Here is a tiny trained network, its code and every weight. The questions are about switching its units off for an input and a target symbol, where a switched-off unit gives its printed mean instead of its output.

import numpy as np


def w(rows, s, z=0):
    codes = np.array(rows[::2]) - 128.0
    scale = np.full(codes.shape[1], s)
    scale[-1] = z or s
    return codes * scale


def norm(h):
    return h / np.sqrt((h * h).mean(-1, keepdims=True) + 1e-5)


def f(y):
    return np.maximum(y, 0)


def softmax(a):
    e = np.exp(a - a.max(-1, keepdims=True))
    return e / e.sum(-1, keepdims=True)


def log_softmax(a):
    a = a - a.max(-1, keepdims=True)
    return a - np.log(np.exp(a).sum(-1, keepdims=True))


def net(x, mask):
    ids = ['ΔΛΣΦαβγεζημξπτψω'.index(c) for c in x.split()]
    T = len(ids)
    res = E[ids] + P[:T]
    u = 0
    for l in range(3):
        r = norm(res)
        for j in range(3):
            rows = slice(2 * j, 2 * j + 2)
            q, k, v = (r @ M[l][rows].T for M in (Q, K, V))
            z = softmax(np.where(np.tri(T) > 0, q @ k.T / 2**0.5, -1e9)) @ v
            o = O[l][rows]
            res = res + np.where(mask[u + j], z, o[:, -1]) @ o[:, :-1]
        u += 3
        y = f(norm(res) @ A[l][:, :-1].T + A[l][:, -1])
        res = res + np.where(mask[u : u + 4], y, B[l][:, -1]) @ B[l][:, :-1]
        u += 4
    return log_softmax(norm(res)[-1] @ U[:, :-1].T + U[:, -1])


Q, K, V, O, A, B = {}, {}, {}, {}, {}, {}
E = w([
[133,139,135],'Δ',
[125,120,141],'Λ',
[133,126,132],'Σ',
[127,139,116],'Φ',
[134,137,118],'α',
[131,130,104],'β',
[128,138,127],'γ',
[134,130,135],'ε',
[139,135,121],'ζ',
[128,139,111],'η',
[125,131,102],'μ',
[2,150,133],'ξ',
[129,139,106],'π',
[122,105,143],'τ',
[146,141,138],'ψ',
[150,134,125],'ω',
],0.0089)
P = w([
[99,85,145],'0',
[110,246,140],'1',
[126,222,165],'2',
[125,199,159],'3',
[133,170,143],'4',
[141,149,147],'5',
[158,157,115],'6',
[138,151,181],'7',
],0.0014)
Q[0] = w([
[232,157,152],'0.h0',
[226,31,208],'0.h0',
[116,116,131],'0.h1',
[102,117,102],'0.h1',
[113,3,136],'0.h2',
[14,188,180],'0.h2',
],0.0039)
K[0] = w([
[159,137,167],'0.h0',
[254,82,102],'0.h0',
[124,126,112],'0.h1',
[146,180,159],'0.h1',
[98,97,177],'0.h2',
[49,169,108],'0.h2',
],0.006)
V[0] = w([
[132,106,109],'0.h0',
[65,142,189],'0.h0',
[148,106,118],'0.h1',
[187,103,132],'0.h1',
[88,132,61],'0.h2',
[105,252,118],'0.h2',
],0.0037)
O[0] = w([
[166,121,122,106],'0.h0',
[22,97,36,154],'0.h0',
[186,109,134,105],'0.h1',
[215,153,169,96],'0.h1',
[133,34,108,146],'0.h2',
[6,44,228,255],'0.h2',
],0.0021,0.0027)
A[0] = w([
[227,166,108,191],'0.n0',
[180,172,254,154],'0.n1',
[88,66,27,255],'0.n2',
[105,76,216,132],'0.n3',
],0.0021,0.00097)
B[0] = w([
[51,135,109,159],'0.n0',
[70,131,48,239],'0.n1',
[132,155,255,247],'0.n2',
[147,197,29,214],'0.n3',
],0.0026,0.0014)
Q[1] = w([
[177,100,181],'1.h0',
[78,120,79],'1.h0',
[162,96,145],'1.h1',
[145,91,115],'1.h1',
[255,26,71],'1.h2',
[24,190,143],'1.h2',
],0.0067)
K[1] = w([
[126,177,93],'1.h0',
[123,73,186],'1.h0',
[153,105,132],'1.h1',
[164,130,105],'1.h1',
[65,202,125],'1.h2',
[197,2,129],'1.h2',
],0.0078)
V[1] = w([
[88,111,246],'1.h0',
[126,194,155],'1.h0',
[229,119,75],'1.h1',
[79,144,40],'1.h1',
[221,77,172],'1.h2',
[96,3,123],'1.h2',
],0.0034)
O[1] = w([
[239,132,187,192],'1.h0',
[158,135,79,162],'1.h0',
[46,208,138,1],'1.h1',
[157,117,185,172],'1.h1',
[200,137,16,76],'1.h2',
[137,1,104,159],'1.h2',
],0.0033,0.0032)
A[1] = w([
[130,255,106,250],'1.n0',
[79,157,168,58],'1.n1',
[67,119,108,57],'1.n2',
[119,103,211,142],'1.n3',
],0.0035,0.0015)
B[1] = w([
[191,35,140,209],'1.n0',
[192,74,93,161],'1.n1',
[7,88,207,146],'1.n2',
[228,145,19,251],'1.n3',
],0.0022,0.0021)
Q[2] = w([
[93,161,4],'2.h0',
[80,129,39],'2.h0',
[115,152,154],'2.h1',
[122,64,97],'2.h1',
[254,3,175],'2.h2',
[2,170,153],'2.h2',
],0.0091)
K[2] = w([
[198,59,184],'2.h0',
[189,107,195],'2.h0',
[181,156,116],'2.h1',
[59,125,131],'2.h1',
[24,179,120],'2.h2',
[254,159,79],'2.h2',
],0.0088)
V[2] = w([
[132,174,185],'2.h0',
[60,133,25],'2.h0',
[74,151,90],'2.h1',
[51,130,175],'2.h1',
[2,67,153],'2.h2',
[162,20,81],'2.h2',
],0.0041)
O[2] = w([
[154,117,148,122],'2.h0',
[89,100,3,93],'2.h0',
[135,98,108,53],'2.h1',
[146,75,162,111],'2.h1',
[31,112,153,251],'2.h2',
[148,33,113,147],'2.h2',
],0.0058,0.0019)
A[2] = w([
[202,97,129,89],'2.n0',
[113,253,213,254],'2.n1',
[137,214,104,169],'2.n2',
[91,105,110,254],'2.n3',
],0.0041,0.0023)
B[2] = w([
[84,135,72,151],'2.n0',
[1,119,49,252],'2.n1',
[84,99,107,162],'2.n2',
[67,213,173,231],'2.n3',
],0.0034)
U = w([
[150,189,46,94],'Δ',
[193,170,125,220],'Λ',
[73,184,128,139],'Σ',
[85,173,72,92],'Φ',
[108,77,206,138],'α',
[162,73,184,128],'β',
[144,236,180,139],'γ',
[121,9,85,131],'ε',
[58,98,128,158],'ζ',
[151,169,219,91],'η',
[93,113,169,3],'μ',
[96,86,44,94],'ξ',
[180,83,34,176],'π',
[190,90,154,146],'τ',
[195,95,140,171],'ψ',
[145,184,64,117],'ω',
],0.016,0.0035)

Each question gives the input, a string of symbols that net reads in full, and the target symbol t.
The units are the heads (2 rows each of Q, K, V and O) and the neurons (one row each of A and B). Each row of codes is followed by its name. A weight is (code - 128) times the scale printed after its matrix; where a second scale follows, it is the last column's (O, A, B and U).
mask holds one flag per unit, layer by layer, with each layer's heads first. A switched-off unit (its flag False) gives its mean, the last column of its rows in O or B, instead of its output. The means were averaged over made-up inputs and are rounded, as every weight is.
A unit's drop is (log p(t) with every unit on - log p(t) with that unit switched off) / (log p(t) with every unit on - log p(t) with every unit switched off).
The circuit of an input: a set's keep is (log p(t) with only the set's units on - log p(t) with every unit switched off) / (log p(t) with every unit on - log p(t) with every unit switched off). Starting from the 12 units with the biggest drops (on a tie, the unit counted first), units are removed one at a time, each time the one whose removal leaves the highest keep (on an exact tie, the one counted first), for as long as the keep stays at least 0.8.
units of the circuit, in order: the units of the circuit, biggest drop first
most important unit: the unit with the biggest drop
top k neurons: the k neurons with the biggest drops, biggest first
which heads matter: for each layer, one digit per head in row order, 1 if its drop is at least 0.15 and else 0, layers parted by /
drop of u: that unit's drop, to one decimal
input τ α Σ μ π, target π: which heads matter	001 / 001 / 001
input ψ Λ Φ Φ, target γ: units of the circuit, in order	1.h2; 2.h2; 0.h2
input τ Δ μ, target π: units of the circuit, in order	0.h2; 2.h2
input ψ τ Λ Λ ζ, target γ: units of the circuit, in order	1.h2; 0.h2
input μ ε Φ, target ε: units of the circuit, in order	2.h2
input μ τ Δ, target ε: top 2 neurons	0.n2; 0.n3
input ζ ε Δ π β, target Δ: which heads matter	110 / 111 / 001
input ψ ψ Λ, target γ: units of the circuit, in order	2.h2; 1.h2
input γ ψ Δ η γ, target α: which heads matter	100 / 000 / 001
input ζ τ γ Λ, target Δ: which heads matter	110 / 001 / 001
input μ π ζ, target ε: which heads matter	001 / 000 / 001
input ψ α ψ τ ε, target γ: which heads matter	000 / 001 / 101
input μ π μ, target ε: top 2 neurons	0.n2; 0.n3
input ζ τ Φ τ π ψ, target Δ: most important unit	1.h2
input ε β α ε τ ω, target Σ: which heads matter	001 / 101 / 001
input ε ζ ε μ Λ ψ, target Σ: which heads matter	011 / 101 / 001
input Δ γ ζ Δ β μ, target η: which heads matter	000 / 001 / 100
input μ α Δ τ, target ε: which heads matter	101 / 001 / 001
input α τ μ Φ ψ, target ζ: top 2 neurons	0.n3; 0.n1
input Δ ε τ, target η: most important unit	2.h0
input ζ ζ π, target Δ: top 2 neurons	1.n0; 0.n3
input α Δ ψ, target ζ: drop of 0.h2	0.3
input τ γ τ, target π: drop of 2.h2	0.3
input γ ζ μ α, target α: drop of 2.h2	0.1
